What can hang from each mark
J289: J736
J461: J372 J479
J109: J461
J966: J289 J372 J395
J736: J109 J372 J395 J479 J646
J646: J287 J289 J395 J736 J966
J395: J109 J372 J736
J479: J287 J289
J372: J109 J289 J461 J479
J287: J109 J461 J479 J736

Every row comes from one small tree of marks. The marks that hang from a mark follow it in brackets, in the order of their numbers. Every link used is in the known rows. Which tree was each row made from?
Each row is shifted at random along 7 fixed directions that mean nothing.
Known rows
J289(J736(J372 J395(J109(J461(J479))) J646(J966))): [  86  142 -171  191  155  -82  -13   78  267  -74  -61   77  128  163
  149  -60  -99  197   20 -136  164 -293  251  316  248 -111  126  -21
 -197  214 -268  210  145  155   55  136  186   37  283 -113  192   25
  112  -49  237 -244  246  245  -12  216 -154  -18 -114 -288  252  266
  -84  -38  -47   55 -285  176]
J287(J109 J461(J372)): [  48  223   80  165    8   54   85 -202 -225  187  -83  160  133  321
  -13  217   86 -102  223 -147 -135  109 -124 -110 -240  -65   19  279
 -163 -149 -217 -139 -238  259  208   49 -126  -63   62  -22  -82   43
  -89  174  287  -12  -23 -149  183  -57 -173   49   67  379 -191 -278
  -18 -159  -85  198 -327   39]
J736(J395(J109 J372) J479 J646(J287)): [ 249  163 -146   -3  241  171   80  -61   80  152 -130  -48   83 -198
   37  134 -102   -1   21 -129  412   -2  184  313  186  -25  -46   36
  -76  375 -488  172 -111  -49    5   80   54  204  155   78 -122 -235
  -34 -328   87 -185  211  200  -22  340  197   99  268 -292   83   84
  -75   81  136  -44 -192  -33]
J395(J372(J109) J736): [   1  443   74  292   85   54  282  -45 -201  396 -203   56   78 -124
 -100  438   15 -272  230 -154    3  138 -119  242 -319   -8 -291  213
   11   93 -406  -68 -491  225  178  119   82   52  141  -58  -66 -233
  207  194   -3   53   93  136  454  128   70   -5   33  324 -144 -296
 -347  -10  303  125 -606  -36]
J372(J461 J479(J287)): [ 223  -29   38 -150   96  146 -105   87    4  181    5 -112  -23  257
  105  139  230  429  124  -11   -6 -153  250  -91  -56  145   17   28
    6 -215 -221  -37   84  163  334  120 -214   -1  -14 -132 -105   38
   -4   23  -64  -52  -54  256  -95 -112 -161 -186 -100   59  341  -15
  -54  312  161  240 -115   -3]
J372(J109 J289 J461(J479(J287(J736(J395))))): [ 240  260  155   91  108  -62   36  316 -154  468 -376   -4   32  154
  309  304  -13  317   95 -297 -134  -38  270   48 -198   98  -75  201
   -2 -239 -377 -119 -181  144  402   20  103  -62  150 -447 -169  172
  139  407  158  -23  -61  237  187   13 -261 -192  -36  370  107   18
  -71 -154  272   88 -207  147]
J966(J395(J109(J461) J372(J289 J479(J287)) J736)): [ 195  413  116  286   16  151  417   18  106  281 -111   79    0 -337
  -26  101 -444 -214 -170  -79  308   59   74  477  -30  216  -95  -69
  -92  374 -253 -141 -294 -151  -68  -16   31   44  126 -205  175  174
  177  392   84  322  154   41   62  248 -111  173  133  291 -245  -85
 -130 -661  149 -245  -39  159]
J479(J289(J736(J109 J395(J372)))): [  81  215  133   40  117  -86   69  209   30  402 -225   48  -98  168
  274  213    1  138   78 -304  -93  -29  238  174  -27  -75  -71  247
   -4 -181 -354   83 -223  166  154  100  286  -21  170 -238  -69   50
   93  168   99  -22  220  133  155   19   -6   43   81   10 -104  173
 -170 -121  216   -4   53 -158]
J966(J289(J736(J479(J287))) J372(J109 J461) J395): [  95 -187  266 -276   77  229   22  207    7  230 -104  -18  167  -92
 -131  -34  -31   61  -10 -208  415 -123  324  -42  -41  146 -185  246
   58   14 -354 -288 -213  213  -50  280  -20  117 -287 -274  113    8
  -55  -85  -78  137  291  328 -109  -11  151  -19  200 -113 -139  485
   53 -139  190  -80  343  156]
J736(J395(J372(J109 J479))): [ 117  185   27   94  126  -77  102    3   94  120   49  -33  161  154
   76  -14 -200  263  -51  -25  170  -75  195   45   35  102   24  -41
  -69  -28 -102  125  104    0  115  112  164   83   -2  -72   38  211
  -46  122   54 -144  189   40    0  -11  -44    5 -120   11   56  -48
 -113 -104 -126   37 -160   47]
J479(J287(J461 J736(J109 J372)) J289): [ 136   66   28   19  158   31   11 -266   16   75 -245 -222  175  144
  -34  243   -4 -103   55 -380 -192  201   -5   38 -242  -14  294  398
 -202 -351  -27   58  -52   85    8  -53   14 -131 -128   66  -79  -74
 -366   21   12   70  -38 -183  -66 -163  212  243   80  119  -69  -17
    3   76 -138 -151  -29 -188]
J736(J395(J372) J479(J289) J646): [ 145  209  -36  -26  100   62  -87  143   70  189 -153  -19   70   12
   95  233 -123  176   56 -172  265  -45  221  159  211  -88   -8  163
  -62  129 -469  210 -124  -49   36   77  115  107  119   90 -193 -100
 -120 -231  -58 -232  131  270   28  129  272   37  258 -333  139  186
  -43  259  253   41 -187 -148]
J736(J479(J287(J109(J461)) J289) J646(J395)): [ 337  119 -118   -1   77  198  -62  -39   79   67  -71  -53   30   55
  151  253 -122   90  -60 -164  140   33  101  187  126  -10   80   83
 -141   64 -446  224  -17  -26   17   -7 -142   -1  245   98 -165 -166
 -170 -130  -21 -142  -48  208 -161  133   24   72  147 -217  189   32
   40  290  198    9 -151  -60]
J372(J289(J736(J109 J646(J287 J395))) J461 J479): [ 322  -35   40 -217  323   63 -124  131   58  239 -253 -196  151    1
   83   24  135  429   72 -143  214 -225  582  218   33  239  194  120
  210 -152 -284 -219   29   61  282  248  -34  239  -60 -271   10  -70
   89 -159   47 -115  110  323 -159  204   37 -288   28   74  290  442
  -58    9  220   71   21   31]
J289(J736(J109(J461(J372 J479)) J646)): [  84  -38  -54 -144  277   79   -2   38  -82  133 -171   17  196 -131
 -104  -42  118   38   97 -141   91  -41  172  178  -70  -79  112  286
  165  111 -152   -8 -101  171   40  144  -80   27    3   29   99 -156
   12 -303  170 -158   -2   69   35  137  331  -68  190  -73   56  250
  -37   59  176  -68 -201    1]
J461(J372(J109 J479(J287 J289(J736(J646))))): [ 201  196   79  141  121  -45  155   53  309   59    1  -13  338  -62
   43  248  240  -46  237 -116  133    1  232  239 -212  269  -18  109
   46 -103 -396 -106    6  479  552  279   66  -59 -114   18 -130  -73
 -117  157  -91  -99  311  167 -191 -100  -35  -37 -207   91 -219   86
   11   56  127  203 -227  -35]
J287(J109 J461(J372) J479 J736): [ 121  144   98   33  250  109  -67 -202 -214  266  -94    7  145  556
   20  254  326   38  254 -323  -59 -113  108 -171 -152  -56  145  306
 -465 -270 -168 -226 -216  504  380  189 -157  -65 -150   22   39   -1
 -133  -34  413    3  -44   69  -23   27 -255    7   44  327 -288  194
  151  -91 -131  221 -159   -4]
J109(J461(J479(J287(J736(J395(J372)))))): [  23   89 -148  135   45  154  126  -93  -13   36   61 -118  376  -74
 -102  -10 -227   48  -71   -8   74   -5 -137  169 -107    7  183  155
  -62  152  121   67   67   12 -210  -72  -65 -175  -18  100   49   71
 -191   52   -6   75 -231  -86   94  -64   95   58   65  110   97 -117
   99 -150  -61  -93 -205  159]
J461(J372(J109 J289 J479(J287(J736)))): [  39  322 -223  268 -175   39  235 -119  308  -57  120  105  111  -42
   -4  230   70   13  205   47  345 -223  285  302    4  317    7 -106
  230  118 -526  103  -72  161  223  206 -349  180   48  -10  130  -38
 -125  -23  115  -86  139  309 -295  516 -268   15 -221   21 -267  116
  -59  359  171  175 -537  159]
J287(J109 J736(J395)): [-126  -11  -50 -138  256  150 -217   -4 -337  -87 -213 -128  114   82
  -94 -128 -115  -29 -121 -160   29  -38   99  -97    2 -115  266  224
   46  -82  107    0   76 -181 -319  111  -60  155 -183  117  213   24
 -264 -327  274    3 -164  -56   76  188  172   -4  204   83  -53  371
   71   93 -172 -137   22  -92]
J395(J109 J736(J372(J289 J461) J646(J287 J966))): [ 151  202  -27  139  225 -150   69 -137  204  -65 -145  -93 -112  -54
  227  -51 -276   81   24 -198  168 -179  248  310   36   38  176 -101
 -259   81 -307  105  177 -104  139   34  272  193  231 -369  255  129
  226   16  257  -80  311  123 -151  232 -310  -16  -38 -100  251  178
 -249 -128 -162 -108  -94  203]
J287(J109 J461 J479(J289) J736(J372 J395 J646)): [ 213  366 -120  155  281   89   79 -465  345 -196 -153 -129  169  216
   20 -137 -369 -304 -344 -375  420   27  267  379  338  -15  473  -18
 -509   53  193    4  -46 -170 -184 -116   15  165  -89   93  469  222
 -257 -135  613   14  -31 -158 -409  404 -100  261  107  -10 -312  361
  313 -562 -415 -260   27   60]
J395(J109 J372(J479)): [  84  597 -208  340 -116 -130  411 -529  414  -17  281  151  107   66
  -19   42 -463   86 -153   31  182   -6  -48  219   -5  249  131 -258
  -58   34   30  309   47 -212 -193   55 -297  206  127   22  332  335
    7  216  298    2  104 -291  -83  374 -291  216 -237  135   21 -597
 -223 -122 -238  -28 -512  323]
J966(J372(J109 J289 J479) J395(J736(J646))): [ 245  252  285  -67  216  -27  224  -62  104  195    1   86  144  165
 -118  201 -129  280   67  -56  306   -1  267 -124 -108  215 -223  161
 -127 -224 -489  -73 -119  408  456  443 -289  237   49 -272  -61   60
  -22    0 -115 -226  289  188 -180  -72   14  -29  -30  115 -123  -79
 -285  171  263  112 -324  158]
J966(J289(J736(J372 J395(J109) J646))): [  98  118  180 -152  172  -56  109   49   70  282 -205   58  -21  127
 -102  187   -7  130  142 -255   69  -82  232  -74  -56  -47  -52  391
  -86 -232 -231   59 -196  256   97  171   76   75  103  -93 -126 -132
   89 -155   52  -50  269   95   65   31  266   43  138 -128   -6   17
 -126   69  230   48   -1  -77]
J287(J109 J461 J736(J372)): [ -27   65 -205  191  122   75  -90 -483   39 -372  -10 -227  447  140
 -268 -137  -41 -352  -45 -166  199  -69  -69  133   35   -4  462  127
 -228   39  277 -154   95   43 -184   72 -109  116 -286  260  377  -42
 -396 -186  255   -6  -56 -179 -186  209   11  133  -88  201  -90  198
  167 -156 -476  -42 -318   87]
J395(J736(J109 J372(J289) J646)): [ 345  116  330  -22  436 -277  128   69   54  330 -302 -108 -273  -33
  234  -34 -274   76  -49 -376   21   31  205  147    1  -92  103  100
 -288  -82 -180  -74  -20  -41  491 -193  519  -43   65 -403   71  124
  398  255  212 -147  263  -65 -173 -127  125    9   91  -15   45  192
 -209 -442  -39 -325  215   -8]
J395(J736(J372(J289 J461) J479)): [ 144    8   52  -24  160  -78  -89 -138  123   55   45 -236  -43  120
   30  -47  -78  232   34 -132  333 -367  228   94  117   32  182   69
 -108  -40 -144   84   79   62  231   34   73  123  -91 -121  197   34
   39 -198  -24 -177  137  180 -356   67   75  -85  -30 -235  194  343
 -245  154  -79  -98  -75   46]
J109(J461(J372(J479(J289)))): [ -44   49 -217  226 -179    4   63  -21  209 -178  389  -67  384  136
    4  -25   28  194  189  120  233 -332   25  173   25  144  135  -29
    5  126 -198    4  253  279  159  198  -63  -55   55   30  148  112
 -198   83 -126  -96   77  231 -135  -31 -267  -66 -244   55  108   96
   61  111  -22  245 -357  179]
J646(J289 J395 J736(J109(J461) J372 J479(J287))): [ 265  -11 -330  204  151  -75  110 -251  249  191  288 -261  284  314
  123  309 -288  369  -50 -247   67 -211 -149  388  215    6  165  -82
 -252  314 -435  208  171  122   86 -124  237 -127  381  -60   92 -344
    8  207 -155 -238  126  437  -71  201 -219  239 -384 -254  332  157
 -113 -145  -62 -120 -268  216]
J289(J736(J109 J395 J479 J646(J287(J461) J966))): [  76  -70 -169 -134  259  156 -331  409 -284  383 -410   50 -288  225
  378   52   85  455   41 -333 -171 -135  258  175  334 -382  -24  117
  -80  183 -642   68  -85 -109  -39  -42  219   17  359 -287   -9 -149
  286 -137  393 -190   95  387  276  295  -79 -103  300 -313  362  547
 -136   66  165  -18   26   25]
J395(J109(J461) J372(J289 J479) J736(J646)): [ 352  522  152  183  196 -223  357 -238  244  313   92  -20   36  173
  135  150 -275  409  222 -131  227 -300  283  168 -167  224  116   83
 -295 -172 -354  128   29  283  497  284  -15  196  211 -357   98  289
  207  148   93 -129  373   86 -181   99 -290  -72 -126  214  221 -288
 -431   -2   81  163 -499  183]
J461(J372(J109) J479(J289(J736(J646(J287))))): [ -76  262 -133  122    3 -187   79    7  390    0   52  151  262   43
  293   35 -146  252   -5 -112    7  -40  158  177  -34  155  164   32
   29 -128 -223  243  275   35   28  110   86  -78   -3  -67  125  328
 -126  107  241 -147  155  -11 -196   71 -283   -4  -56 -187  -90  224
   16   59 -148  -11 -180  330]
J736(J395(J372(J109(J461) J289)) J646): [ 242  251   75  116  162 -102  192  -28   66   86  -99   34  319   83
  -65  188 -105  112  199  -68  253   -8  220   66  -79   71  -38  199
 -106  -21 -301  100  -70  271  330  241   81  156  188  -37 -169  -59
  -93  -83  -69 -315  212  135   63   15  141  -27  -45   63   91 -214
 -130  152  171  163 -526  -39]
J109(J461(J479(J287 J289))): [ 152   77   11   25  -20   34   99  124   66  264   12  -36  -74  102
  322   -8 -220  277  -66  -87  -61  -69   20  108  -25  -42   79   77
 -148  -65  -98   94   63    2   36 -194  100 -243  153 -280  -42  346
   55  291   84  108 -112   11  -49 -165 -254   -1  103   17  111  -14
   74 -239   60  -58  149  167]
J287(J461(J372 J479(J289(J736)))): [ -94   64  -21   -7  -56   62  -45   67    3  212 -102  108   20   93
  173   78  106  163  184  -96  -35 -153  204   80    3  -18  108  182
  -50   24 -276    9 -122   58   -8   23    1  -96  -47 -104  -36  191
  -76  -18  197   78   43  178  -33   83 -159  -26  253 -119 -120  360
   77  -57    5  116   19  102]
J461(J372(J289) J479): [  -2  238   85  242  -49  -97  163  268  162  321  -79  174  154 -201
  173  281    3   41  182  -63   36  -63   92  218 -133  149  -43   87
   43  167 -370  -82 -127  168  312  -16  196 -241  -45 -110 -212   51
  105  367   56   45   97  149   34   16 -122  -25   69   84 -297  197
  122 -314  197   42   -6  185]
J109(J461(J372(J289) J479(J287))): [  82   18   62   28   25   24   97   71 -132  299  -35   10  252   52
   36  161  -68  266  194  -66  -75  -38  -50  -55 -325   32  115  348
   18 -152 -178   -7   15  177  156  -42  -27 -264  -23 -112 -201  130
  -84  164  -20   19 -157  -36  111 -279   36  -62  144  171   46  -87
   48  -19   93   17  -92  145]
J287(J109(J461) J479 J736(J372(J289) J646(J966))): [ 182  -74 -152  -89  331  289 -261  -73 -142   -4 -292 -277  259  -56
 -155  122  217 -249  164 -179  495 -205  311  245  -69  -47  289  243
 -101   89 -262 -223 -173  221   99  179  -61  192 -234   53  125 -294
 -180 -487  236  -16  -93  358  -75  337   85  -76  203  105  -96  677
  335   39  186   73 -105  -74]
J287(J461 J736(J646)): [ 177  248   43   70  201   -3  190 -330  136  -93 -153  -68    0   87
  -48  -99 -162 -188 -102 -233  -53   98   56  161  222 -105  159   26
 -401   32  212 -214 -192   52    2 -129  -62   53   58  -18  168   97
   43  -30  278   76  -54 -205 -190  194   46  131   26    0 -130 -107
  107 -347 -234 -128  -28   96]
J646(J736(J395(J372))): [ -62  234  -81  146  210  -64  256 -436  235 -137  107  -79  505   -8
 -291   -2 -423  -78 -192  -58   47  244 -205  205   22   61  147   58
  -48   63  310   57   29  -15 -268  -16   10   37    7  252  166 -113
 -185  -96  -58  -77  -25 -281   88   23  272  195 -186  -55  -58 -322
 -101 -271 -301 -220 -246   33]
J289(J736(J109 J372 J395 J479(J287(J461)) J646)): [ 277   96  -55   46  247  -75  -62  144   34  336 -260  125 -244  428
  312   44 -137  394  -76 -467  -89 -106  157  125  359 -297  107  103
 -272   32 -410  221    8  -82  163 -191  180 -103  315 -195  118    1
  261  119  432 -333  111  112  -11  136    6   57   84 -306  327  224
 -197   -1  -39 -180 -155   75]
J289(J736(J646(J966))): [ 122  -54  136 -221  318 -170 -141 -100  144  -87 -181  -22   48  164
   83 -277 -182  301 -140 -165 -178   32  193  -73   34  -87  280  105
 -134 -379  285   32  247  -44  -88   20  130   50  -86 -123  153  230
   84 -181  204 -113   96 -305 -146 -148  127  -86    0 -254  243   87
  -63  -39 -329 -184  262   92]

Which tree is each row?
[ 241  125  234 -335  302 -125   80   60  -46  304 -369  110 -341  -32
  316 -264 -589  439 -168 -194  192  -55  556  -65  103  -10  224   44
  -19 -126 -109  249   41 -619 -165 -152  193  261   24 -446  122  619
  182 -175  477  -69   80  -82 -132  193   79  -48  475 -314  192  208
  -71 -159 -118 -335  374  112] => J736(J395(J109 J372(J289 J461(J479))) J646)
[ 139  233 -164   86  243   -2  -27  -88  187 -120 -193  -41  129   32
  -73   64 -358  103 -155  -51  178  127  121  210  224 -133  127  -38
 -123  123 -198  168   67 -230  -62  -98  117  109  215   52  -22  -34
   12  -72  157 -262   11  -12  113   84  257  104   16 -272  239  -90
   16  -48  -55  -70 -237   68] => J736(J372(J479) J395 J646(J966))
[ 270  272   94  243   99  -56  218 -126  320  190   55  -56  136   61
  115  143  -84    5   28 -109   93    5   45  198  -85  204   74  -86
 -217  -64  -58  -86   24  158  292   13  166  -69 -166  -54    9   92
   72  376   31   63  218  -75 -138  -40 -209   67 -227  180  -59 -169
   -6 -245 -122   43  -82   88] => J395(J372(J479(J287(J109 J736))))
[ 175   81    3   35  311   32 -207   32 -192   -9 -139 -236  347  164
   -1  -37 -108    9  -85 -339 -102   29 -180    8    7 -174  292  248
 -287 -104  107 -301  150  138  105   12  106 -111 -105   80   94  -14
  -95   81  149  -73 -160 -151   72 -161   85  -72   16  286  206  103
  175 -223 -156  -57 -101   74] => J287(J109(J461) J736(J479 J646))
[  12  160 -113  190 -149   -1  110  -13   35   93   -2   64   35  -20
  138   29  -72  -35  105  -18  231 -132  136  207  -11  110  -68 -160
  119  170 -255  -13 -124 -132  -23   21   86  166    8 -199  244  172
  114  149  160    5   86  234  103  305 -314  -78 -103   64   91   36
  -58    9   12   99 -345  206] => J395(J372(J109 J461))
[   1   23  116 -127  -48   16  -85   82  -15  146  -63   47 -222  175
  109   75 -228  326  -37   43 -114  -12  130 -179  -19  -80 -133   34
 -193 -168 -211   57  -81   10 -128   17   79   20  186 -294  -76  237
   86   61   40  135  150   25  111  -38 -180  118   17 -160   28  -90
  -35 -113   18  -14  312  142] => J646(J966(J289 J395))
[-193 -221  -25 -208   62   84 -413  321 -399   45 -358  -84  328   26
 -106  -10  147  349  204 -155   21 -292  358  -86 -153   79  290  384
  378 -180 -124  -94  114 -168 -239  314  -38  196 -193  -82   60  -80
 -207 -351  -18  -39  -78  328  281   96  181 -343  244  138  392  627
  -70  355  121   82  -99  -75] => J372(J289(J736(J395(J109))) J461)
[  87  -14  -41  -82  180   -4  -83 -120  -99  209  -21 -138  343  227
 -113  285  -75  338  -37 -181 -187  -50  -56   -5  -98   19  132  269
   -9 -181  -56  100   37   82 -197  141   26   -7   83  110 -157 -278
  -95  -59 -202  -59  -22   97  200  -23  225   33  -23  -57  225   46
 -122   96   12  -27  -39   31] => J646(J289(J736(J479)) J395)
[ 142  192   50  -29  294   50  -45  -92  -78  190 -268 -154  -27  143
   15  160    7 -151  -13 -286   64   15   92   63  -55  -84  140  245
  -43 -252 -138 -156 -181   94  134   35   13   89 -143  -37   57  -31
  -18  -20  254   24  -48  -35    2  123   92   42   79  167 -178  190
   54  -69   42  -35  -21  -72] => J287(J109 J736(J372(J479(J289))))
[ 334  416  177   52   59 -109  315 -151  201  522 -113  108 -378  164
  417  140 -313  270   -3 -236  -32   -5  254  105 -110  133   44  -52
 -203 -266 -309  153 -146 -174  151 -106   85   49   74 -442    9  521
  247  408  355  185  248 -113  -98   98 -393  130   96   81  -31 -258
 -186 -296  -59  -43  152  117] => J395(J109 J372(J479(J287(J461) J289)))
[ 216   79  173  138  227   41  113  323  151  311 -255    7  -57 -106
  289 -115  -13  -19  -36 -283  106 -180  366  452  157   45   39  -55
 -159  254 -181 -199  -94   53  153   -4  491  -81  -61 -285  102  106
  294  322  220  188  378  210  -29  108 -163  -46   70   -4  -95  488
   10 -684  -54  -86  378  -21] => J289(J736(J395(J109 J372(J479(J287(J461))))))
[ 490  -30   19   11  209 -151 -125  129  170  208  119  -65  -69  348
  323  211  223  472  169 -249  -46 -141   99  -69  116  -56    4  -10
 -438   14 -506  201  240  449  806   75   91 -191  228  -78 -190 -159
   37  135  -28 -488  289  244 -344 -165 -167   34 -243 -141  390  -15
 -134  301  117  121 -292  -21] => J736(J109 J479(J287) J646)
[  37  284  -41  196  -16   36  166   10   19  162   69    0  331  148
   -4  258  -53   89   88 -132   29   91 -121   78 -162   47 -165  117
   18 -119 -401 -155 -106  297  201  202 -109  -12   86 -177  -76  -17
  -30  367  -56  -71   20  126  254 -162 -127  -47 -117  344    3 -217
  -44  -47  212  260 -396  179] => J966(J372(J109(J461) J479(J289)))
[  24  -21 -211  -55  129  225  -17 -129 -296  107   56  -98 -100  -18
  -28  -16 -259  203 -168    7  137 -160   93  136  144  -74   56  -19
   68  304 -264  270  -66 -301 -349  -13 -180  129  254   28  204  -82
   -6 -262  109  -59 -177  238   45  365  129   41  186 -223  170  192
 -195  152   19 -179 -123   53] => J646(J395(J736(J109(J461) J479)))
[ 108  -67   87 -119  260  140   -8  -26 -199  252 -115 -122   -1  -63
   20   71 -187  228  -39  -32   30  -54  213   32 -112  112  112   56
  -16  -15 -176   99   38 -267 -167   48  121   47 -106  -32  -25    0
   33  -78  -53   87   29  173   60   11  133  -54  199 -140  150  226
 -141   92  -83 -104  172  -35] => J646(J395(J372(J479(J287)) J736))
[ 104 -152  -57  -63  203 -111 -178    9 -100  177 -126 -174  194  110
   68   74  -26  215   25 -248  -25    8   22  -60 -200  -42  266  222
   12 -121 -123  124  194 -107  146  -83  218 -145 -138  -68   56   42
 -132  117  104 -225  -54   -8   67 -224  166   44   22   42  313  187
  -15    9 -106 -162 -117   46] => J736(J109 J372(J461(J479(J287 J289))))
[ 318  281   19  195  230  -90  132  -52  264  190  -70 -108 -186   12
  204  194 -162  -22  -45 -346  143  -16   53  365  154  -92   27   13
 -327  176 -423  178  -60  103  415 -140  237  -85  247 -113   83 -129
  180  175  103 -216  222  121 -252   79   38  162  -38 -171   73   79
 -243  -83   99 -194 -211  -30] => J395(J736(J109 J372 J479(J287 J289) J646))
[ 263   43   71   63   14   29  103 -238  497 -219  129 -180  131  -74
  142  -15    2 -214  -32  -33  321  -29  257  237 -142  310  230   -3
 -104 -157    4  195  199  237  188  129   35   21 -192   22   37   82
 -409  -54 -103   48  292  -57 -633  -32 -197  173 -162  -25 -255  124
   72   23 -122  -42  176 -175] => J479(J287(J109) J289)
[-164  223 -299  198  -61  -74   -3 -118  -27 -100  -90   56  -84  261
   36   50 -217   12 -100 -217 -101  -63 -113   51  225 -170  112  -53
  -49  -24  -91  115   17 -276 -282 -120 -108   87  160   -5  355   67
   52   52  348  -80 -187   30  131  380 -148   75  -99  -59   97   71
  -52  241 -147 -100 -420  241] => J287(J736(J372(J109)))
[ 310  292 -142  237   64   65  139 -162  204  178  137 -118   28  226
  168  175 -179  186 -153 -238  160  -31   84  289  209  -33   44   22
 -260  228 -348  364  -83  151  198  -64  -34  -89  317   32    8  -34
 -237  142  112 -219  117   35 -232  156    8  339 -107  -68  -37 -138
 -163 -174   -8 -141 -246  -92] => J736(J109 J395 J479(J287(J461) J289))
[ 215  225  -53  139  179 -120  101 -125  160  122   89 -131 -168  195
  200  -62 -192  131 -218 -283  -30 -114    2  169  310 -123   75 -139
 -294  103   -5   -1  -36   69  176 -150   61  -50  115 -102  283  118
  163  205  289  -85   12  -92 -246  237  -91  172 -207  -60  -50   31
  -45 -313 -177 -251   20  156] => J287(J736(J109 J479))
[ 239  -38  117  -90  279 -110  204 -229  121  309  115  -18  -72  304
  203  114 -173  366   72  -44   27 -152  233   17   93   64  -60  -58
 -208  -77 -270  120  -59  167  171   65  174   72  172 -211  -16   17
  183  -75  -50 -118  226  276 -116   95 -191   29 -165 -387   52   40
 -186   13 -109    4  109   57] => J646(J395(J372) J736)
